Below are the code and all the weights of a small trained network. Each question names an input and a class and asks about switching units off, where a switched-off unit gives its printed mean instead of its output.

import numpy as np


def w(rows, s, z=0):
    codes = np.array(rows[::2]) - 128.0
    scale = np.full(codes.shape[1], s)
    scale[-1] = z or s
    return codes * scale


def f(y):
    return y / 2 * (1 + np.tanh(0.7978845608 * (y + 0.044715 * y**3)))


def log_softmax(a):
    a = a - a.max(-1, keepdims=True)
    return a - np.log(np.exp(a).sum(-1, keepdims=True))


def net(x, mask):
    res = np.array(x, float).reshape(1, 3) / 4 @ E
    y = f(res @ A[0][:, :-1].T + A[0][:, -1])
    res = res + np.where(mask, y, B[0][:, -1]) @ B[0][:, :-1]
    return log_softmax(res[-1] @ U[:, :-1].T + U[:, -1])


A, B = {}, {}
E = w([
[159,55,166,220,152,183,61,27],'x0',
[90,70,162,106,93,51,26,204],'x1',
[2,125,54,152,12,149,130,48],'x2',
],0.0086)
A[0] = w([
[123,196,89,47,103,93,144,152,98],'N0',
[238,155,190,150,189,98,131,164,96],'N1',
[74,105,93,137,51,150,137,104,102],'N2',
[51,59,164,77,86,1,85,211,151],'N3',
[137,156,113,172,149,188,210,126,89],'N4',
[79,194,114,120,135,85,209,196,118],'N5',
[144,188,86,155,143,167,219,124,98],'N6',
[129,166,86,109,173,214,191,98,98],'N7',
[105,70,146,136,90,88,35,170,147],'N8',
[218,81,240,123,216,132,99,155,131],'N9',
[46,126,93,204,54,149,121,93,104],'N10',
[197,27,144,201,129,159,92,67,90],'N11',
[102,63,145,87,117,82,66,160,91],'N12',
[147,171,102,75,96,140,161,212,105],'N13',
[99,68,150,121,84,54,82,171,82],'N14',
[164,177,107,133,112,185,196,96,104],'N15',
[47,118,122,160,44,112,113,43,128],'N16',
[108,189,104,55,99,89,172,169,101],'N17',
[108,182,90,66,138,76,158,149,255],'N18',
[97,66,179,189,173,181,67,50,148],'N19',
[161,203,134,121,119,169,191,69,191],'N20',
],0.0081,0.012)
B[0] = w([
[89,151,65,172,107,99,74,141,168],'N0',
[69,222,92,49,114,71,228,181,186],'N1',
[95,232,102,44,108,90,205,210,172],'N2',
[176,144,175,114,166,175,107,96,223],'N3',
[206,236,96,81,72,187,35,193,149],'N4',
[83,80,45,177,179,107,43,146,184],'N5',
[205,208,162,136,81,151,68,128,162],'N6',
[202,195,155,102,103,188,85,147,161],'N7',
[175,172,216,115,128,214,106,59,186],'N8',
[60,173,123,64,164,104,199,151,210],'N9',
[90,185,121,81,158,96,177,180,191],'N10',
[77,105,7,201,192,55,2,181,177],'N11',
[193,208,138,95,34,207,78,143,155],'N12',
[107,139,65,182,155,59,93,173,170],'N13',
[222,242,127,100,33,178,39,158,158],'N14',
[177,168,147,109,120,189,92,144,159],'N15',
[85,183,147,62,175,97,214,178,205],'N16',
[114,115,39,206,188,81,38,190,177],'N17',
[104,45,157,157,239,95,131,30,249],'N18',
[111,61,45,214,230,94,64,96,203],'N19',
[163,124,201,144,148,197,119,64,201],'N20',
],0.0077,0.014)
U = w([
[104,92,59,190,167,80,66,141,110],'0',
[87,177,126,44,151,92,248,180,115],'1',
[214,153,179,110,131,199,88,107,109],'2',
[104,8,202,146,179,124,197,18,254],'3',
[144,98,123,109,93,100,143,116,96],'4',
[137,89,124,131,113,132,150,158,100],'5',
],0.013,0.0084)

Each question gives the input, the list of numbers given to net, and the class t.
The units are the neurons (one row each of A and B). Each row of codes is followed by its name. A weight is (code - 128) times the scale printed after its matrix; where a second scale follows, it is the last column's (A, B and U).
mask holds one flag per neuron, in row order. A switched-off neuron (its flag False) gives its mean, the last column of its row in B, instead of its output. The means were averaged over made-up inputs and are rounded, as every weight is.
A unit's drop is (log p(t) with every unit on - log p(t) with that unit switched off) / (log p(t) with every unit on - log p(t) with every unit switched off).
The circuit of an input: a set's keep is (log p(t) with only the set's units on - log p(t) with every unit switched off) / (log p(t) with every unit on - log p(t) with every unit switched off). Starting from the 12 units with the biggest drops (on a tie, the unit counted first), units are removed one at a time, each time the one whose removal leaves the highest keep (on an exact tie, the one counted first), for as long as the keep stays at least 0.8.
circuit, biggest first: the units of the circuit, biggest drop first
unit that matters most: the unit with the biggest drop
k most important neurons: the k neurons with the biggest drops, biggest first
drop when u is switched off: that unit's drop, to one decimal
input [7,-8,-8], class 1: circuit, biggest first => (N1)
input [5,7,-7], class 1: 2 most important neurons => (N9 N1)
input [-2,-3,3], class 3: 2 most important neurons => (N1 N9)
input [6,-5,-6], class 0: 4 most important neurons => (N11 N19 N16 N2)
input [6,-6,-7], class 1: 2 most important neurons => (N1 N9)
input [-1,-7,-6], class 2: 4 most important neurons => (N20 N16 N6 N7)
input [3,4,1], class 2: 2 most important neurons => (N18 N8)
input [1,7,-8], class 1: 2 most important neurons => (N9 N1)
input [6,7,-3], class 2: 3 most important neurons => (N8 N12 N14)
input [-6,4,6], class 0: 2 most important neurons => (N17 N5)
input [-8,-1,-8], class 0: 2 most important neurons => (N5 N17)
input [1,6,-6], class 1: 3 most important neurons => (N9 N1 N20)
input [1,6,-7], class 1: 2 most important neurons => (N9 N1)
input [4,-4,6], class 1: circuit, biggest first => (N16)
input [8,-6,-1], class 0: 2 most important neurons => (N11 N19)
input [4,-5,1], class 2: drop when N18 is switched off => 0.4
input [6,-3,-8], class 1: drop when N9 is switched off => 1.0
input [2,1,-4], class 1: drop when N18 is switched off => 0.4
input [-4,-6,-5], class 2: drop when N20 is switched off => 0.3
input [3,1,0], class 3: unit that matters most => N17
